Here is a tiny trained network, its code and every weight. The questions are about switching its units off for an input and a class, where a switched-off unit gives its printed mean instead of its output.

import numpy as np


def w(rows, s, z=0):
    codes = np.array(rows[::2]) - 128.0
    scale = np.full(codes.shape[1], s)
    scale[-1] = z or s
    return codes * scale


def f(y):
    return np.maximum(y, 0)


def log_softmax(a):
    a = a - a.max(-1, keepdims=True)
    return a - np.log(np.exp(a).sum(-1, keepdims=True))


def net(x, mask):
    res = np.array(x, float).reshape(1, 5) / 4 @ E
    y = f(res @ A[0][:, :-1].T + A[0][:, -1])
    res = res + np.where(mask, y, B[0][:, -1]) @ B[0][:, :-1]
    return log_softmax(res[-1] @ U[:, :-1].T + U[:, -1])


A, B = {}, {}
E = w([
[147,82,121,190,166,128,108,110,211],'x0',
[228,37,124,114,175,133,114,125,121],'x1',
[150,203,129,213,130,125,117,130,103],'x2',
[93,65,120,116,130,126,153,134,31],'x3',
[155,81,125,189,2,125,131,123,139],'x4',
],0.0061)
A[0] = w([
[132,75,123,94,45,127,134,128,76,251],'N1',
[149,64,123,174,174,132,126,127,149,14],'N2',
[123,156,131,107,150,128,134,130,53,192],'N3',
[69,121,126,107,144,133,130,124,164,7],'N4',
[120,168,128,94,164,129,129,129,6,197],'N5',
[129,71,127,199,194,128,126,124,128,200],'N6',
[182,156,134,116,139,134,123,129,146,97],'N7',
[114,134,127,100,70,131,131,126,176,175],'N8',
[131,109,135,122,87,129,128,128,79,86],'N9',
[127,117,122,146,146,136,127,128,124,172],'N10',
[157,218,132,204,146,128,121,126,160,171],'N11',
[163,131,126,107,132,138,128,127,160,141],'N12',
[86,197,131,89,205,128,125,127,184,163],'N13',
[148,51,134,147,120,123,123,127,155,249],'N14',
[189,154,129,98,134,121,122,132,172,73],'N15',
[149,82,127,97,162,128,127,128,129,123],'N16',
[66,136,126,144,121,129,134,130,85,138],'N17',
[125,193,122,214,92,126,129,127,127,38],'N18',
[186,75,125,100,206,130,123,126,135,239],'N19',
],0.018,0.0019)
B[0] = w([
[158,15,133,58,138,124,131,130,87,248],'N1',
[159,58,121,145,143,128,122,121,179,182],'N2',
[94,129,122,118,176,130,132,122,62,211],'N3',
[77,131,118,120,166,126,128,129,168,163],'N4',
[72,123,106,102,184,128,124,135,23,255],'N5',
[158,75,155,186,76,130,131,127,148,193],'N6',
[178,146,132,131,154,129,131,129,156,165],'N7',
[141,102,131,171,128,130,128,125,187,202],'N8',
[142,88,130,65,130,126,123,131,113,181],'N9',
[138,115,138,134,109,125,125,134,136,146],'N10',
[191,236,124,184,112,132,122,125,66,242],'N11',
[145,115,121,131,161,121,129,132,158,165],'N12',
[82,190,111,6,147,125,131,131,160,245],'N13',
[97,42,128,170,155,128,132,130,143,210],'N14',
[173,138,127,120,156,125,128,121,192,178],'N15',
[137,118,142,161,105,128,115,125,56,186],'N16',
[110,79,111,152,204,132,120,124,145,194],'N17',
[132,161,155,183,64,131,130,129,41,220],'N18',
[253,79,126,104,167,128,135,130,94,231],'N19',
],0.026,0.0091)
U = w([
[122,214,153,244,21,149,116,125,96,179],'0',
[100,125,102,56,174,133,132,147,32,112],'1',
[201,206,112,102,146,126,123,125,194,150],'2',
[134,96,173,162,2,135,130,134,124,4],'3',
[4,162,88,67,158,121,145,134,244,83],'4',
[180,7,153,175,123,131,130,125,171,198],'5',
],0.0049,0.0032)

Each question gives the input, the list of numbers given to net, and the class t.
The units are the neurons (one row each of A and B). Each row of codes is followed by its name. A weight is (code - 128) times the scale printed after its matrix; where a second scale follows, it is the last column's (A, B and U).
mask holds one flag per neuron, in row order. A switched-off neuron (its flag False) gives its mean, the last column of its row in B, instead of its output. The means were averaged over made-up inputs and are rounded, as every weight is.
A unit's drop is (log p(t) with every unit on - log p(t) with that unit switched off) / (log p(t) with every unit on - log p(t) with every unit switched off).
The circuit of an input: a set's keep is (log p(t) with only the set's units on - log p(t) with every unit switched off) / (log p(t) with every unit on - log p(t) with every unit switched off). Starting from the 12 units with the biggest drops (on a tie, the unit counted first), units are removed one at a time, each time the one whose removal leaves the highest keep (on an exact tie, the one counted first), for as long as the keep stays at least 0.8.
units of the circuit, in order: the units of the circuit, biggest drop first
most important unit: the unit with the biggest drop
top k neurons: the k neurons with the biggest drops, biggest first
drop of u: that unit's drop, to one decimal
input [-2,5,6,3,4], class 5: units of the circuit, in order	N13
input [8,-4,-2,-1,0], class 0: units of the circuit, in order	N1, N19
input [2,-4,-2,2,-7], class 4: units of the circuit, in order	N13, N1, N11
input [-2,-7,7,-5,-6], class 0: top 3 neurons	N11, N18, N1
input [4,-6,-1,-4,-3], class 2: units of the circuit, in order	N11, N5
input [0,-6,1,-6,-4], class 2: top 2 neurons	N13, N11
input [5,-1,4,3,7], class 3: top 3 neurons	N18, N19, N17
input [-3,-6,-5,5,6], class 5: top 2 neurons	N13, N8
input [8,-3,-4,-1,-6], class 4: top 2 neurons	N13, N4
input [-4,-4,-4,-3,2], class 5: top 3 neurons	N5, N13, N8
input [2,-4,2,-3,-5], class 2: top 4 neurons	N11, N13, N5, N1
input [7,2,4,-4,8], class 0: top 2 neurons	N11, N18
input [-1,0,-7,-5,-8], class 4: drop of N13	0.6
input [0,-4,1,-8,-2], class 2: drop of N10	0.0
input [7,-8,2,6,-2], class 0: most important unit	N1
input [-6,-3,-3,-6,0], class 4: drop of N19	0.1
